Below is a small trained network, with its code and all its weights. Each question gives an input and a class and asks what happens when units are switched off, that is, made to give their printed mean instead of their output.

import numpy as np


def w(rows, s, z=0):
    codes = np.array(rows[::2]) - 128.0
    scale = np.full(codes.shape[1], s)
    scale[-1] = z or s
    return codes * scale


def f(y):
    return np.maximum(y, 0)


def log_softmax(a):
    a = a - a.max(-1, keepdims=True)
    return a - np.log(np.exp(a).sum(-1, keepdims=True))


def net(x, mask):
    res = np.array(x, float).reshape(1, 4) / 4 @ E
    y = f(res @ A[0][:, :-1].T + A[0][:, -1])
    res = res + np.where(mask, y, B[0][:, -1]) @ B[0][:, :-1]
    return log_softmax(res[-1] @ U[:, :-1].T + U[:, -1])


A, B = {}, {}
E = w([
[147,59,140,128,119,245],'x0',
[112,190,49,72,198,179],'x1',
[233,132,70,61,71,114],'x2',
[71,52,43,68,120,86],'x3',
],0.012)
A[0] = w([
[123,179,57,124,192,180,110],'neuron 0',
[140,77,129,147,150,185,121],'neuron 1',
[131,133,82,115,177,141,79],'neuron 2',
[146,146,146,139,132,136,180],'neuron 3',
[110,95,102,113,126,114,175],'neuron 4',
[56,120,155,157,158,139,98],'neuron 5',
[35,117,151,184,170,136,126],'neuron 6',
[170,189,145,190,142,149,170],'neuron 7',
[117,181,135,133,125,60,125],'neuron 8',
[205,172,159,121,113,141,112],'neuron 9',
[132,86,166,144,89,98,101],'neuron 10',
[113,101,134,88,138,109,191],'neuron 11',
[128,186,150,84,137,161,111],'neuron 12',
[174,164,151,182,155,141,73],'neuron 13',
[126,120,124,133,116,161,97],'neuron 14',
[133,74,180,139,89,106,106],'neuron 15',
[113,176,129,144,157,42,111],'neuron 16',
[127,115,138,158,93,103,98],'neuron 17',
[125,67,151,99,101,205,112],'neuron 18',
[253,145,96,85,58,127,112],'neuron 19',
[165,87,127,119,115,190,104],'neuron 20',
[150,96,141,149,97,121,102],'neuron 21',
[133,127,118,96,167,166,97],'neuron 22',
[121,154,130,110,139,63,107],'neuron 23',
[93,94,95,130,108,114,154],'neuron 24',
[104,92,134,147,146,180,124],'neuron 25',
[121,171,88,117,156,154,89],'neuron 26',
[133,101,157,158,90,93,134],'neuron 27',
[96,83,88,125,103,102,84],'neuron 28',
[54,46,95,86,136,105,108],'neuron 29',
[174,112,93,79,77,123,109],'neuron 30',
[137,191,186,169,114,162,120],'neuron 31',
[164,91,124,170,152,104,248],'neuron 32',
[143,88,140,157,99,98,79],'neuron 33',
[105,169,148,106,99,84,105],'neuron 34',
[156,83,156,156,77,113,108],'neuron 35',
],0.017,0.018)
B[0] = w([
[64,89,219,54,185,133,240],'neuron 0',
[166,212,122,79,71,113,198],'neuron 1',
[62,82,190,99,137,120,169],'neuron 2',
[151,125,103,148,136,184,193],'neuron 3',
[141,110,101,173,123,198,199],'neuron 4',
[91,138,89,179,144,23,206],'neuron 5',
[140,140,78,191,182,12,251],'neuron 6',
[118,88,75,167,91,195,239],'neuron 7',
[141,179,147,91,85,144,192],'neuron 8',
[82,104,81,159,98,147,188],'neuron 9',
[74,110,194,99,155,127,183],'neuron 10',
[135,147,90,153,139,203,201],'neuron 11',
[73,78,153,112,138,132,178],'neuron 12',
[66,48,106,142,57,142,175],'neuron 13',
[101,140,154,120,113,123,143],'neuron 14',
[69,108,162,75,163,129,196],'neuron 15',
[150,210,139,80,66,124,199],'neuron 16',
[69,114,173,100,140,119,156],'neuron 17',
[176,217,174,87,46,128,215],'neuron 18',
[111,140,77,192,174,24,243],'neuron 19',
[143,206,139,89,74,99,189],'neuron 20',
[93,104,173,111,147,109,163],'neuron 21',
[69,126,150,112,134,117,168],'neuron 22',
[148,181,148,80,58,142,170],'neuron 23',
[132,97,78,144,109,183,190],'neuron 24',
[175,191,147,130,98,86,197],'neuron 25',
[69,93,188,71,152,111,181],'neuron 26',
[100,109,165,90,182,143,192],'neuron 27',
[72,95,104,155,67,151,168],'neuron 28',
[80,66,88,172,60,181,221],'neuron 29',
[117,130,85,192,142,61,199],'neuron 30',
[87,81,83,165,81,167,222],'neuron 31',
[190,177,127,118,206,195,250],'neuron 32',
[87,76,192,100,127,110,161],'neuron 33',
[120,181,161,98,84,120,160],'neuron 34',
[78,110,164,86,160,129,192],'neuron 35',
],0.011,0.017)
U = w([
[128,214,140,91,52,139,136],'0',
[105,44,96,172,66,193,72],'1',
[116,130,100,185,168,42,151],'2',
[94,69,181,63,183,148,131],'3',
[165,169,105,152,214,249,250],'4',
[154,111,132,119,143,150,96],'5',
[168,121,141,133,130,104,102],'6',
[156,130,139,124,141,121,98],'7',
],0.018,0.013)

Each question gives the input, the list of numbers given to net, and the class t.
The units are the neurons (one row each of A and B). Each row of codes is followed by its name. A weight is (code - 128) times the scale printed after its matrix; where a second scale follows, it is the last column's (A, B and U).
mask holds one flag per neuron, in row order. A switched-off neuron (its flag False) gives its mean, the last column of its row in B, instead of its output. The means were averaged over made-up inputs and are rounded, as every weight is.
A unit's drop is (log p(t) with every unit on - log p(t) with that unit switched off) / (log p(t) with every unit on - log p(t) with every unit switched off).
The circuit of an input: a set's keep is (log p(t) with only the set's units on - log p(t) with every unit switched off) / (log p(t) with every unit on - log p(t) with every unit switched off). Starting from the 12 units with the biggest drops (on a tie, the unit counted first), units are removed one at a time, each time the one whose removal leaves the highest keep (on an exact tie, the one counted first), for as long as the keep stays at least 0.8.
units of the circuit, in order: the units of the circuit, biggest drop first
top k neurons: the k neurons with the biggest drops, biggest first
drop when u is switched off: that unit's drop, to one decimal
input [6,-5,1,2], class 0: units of the circuit, in order -> (neuron 18)
input [-6,8,-8,-8], class 1: top 2 neurons -> (neuron 7; neuron 31)
input [-4,4,2,5], class 1: top 2 neurons -> (neuron 29; neuron 18)
input [-2,4,-1,3], class 3: top 2 neurons -> (neuron 7; neuron 0)
input [5,2,-5,-2], class 0: top 4 neurons -> (neuron 19; neuron 1; neuron 18; neuron 30)
input [6,-6,7,-6], class 2: top 2 neurons -> (neuron 19; neuron 30)
input [-8,0,-1,8], class 0: top 3 neurons -> (neuron 16; neuron 23; neuron 8)
input [8,-4,-7,7], class 0: top 3 neurons -> (neuron 18; neuron 1; neuron 25)
input [-3,1,-5,5], class 1: top 2 neurons -> (neuron 29; neuron 19)
input [-3,2,4,0], class 2: top 2 neurons -> (neuron 19; neuron 18)
input [-3,-5,-2,4], class 3: top 2 neurons -> (neuron 7; neuron 31)
input [-4,6,0,-5], class 3: top 2 neurons -> (neuron 0; neuron 29)
input [0,-5,1,4], class 3: drop when neuron 31 is switched off -> 0.5
input [3,5,3,3], class 3: units of the circuit, in order -> (neuron 0)
input [-7,-8,-1,7], class 3: drop when neuron 15 is switched off -> 0.5
input [3,-8,7,0], class 3: drop when neuron 33 is switched off -> 0.3
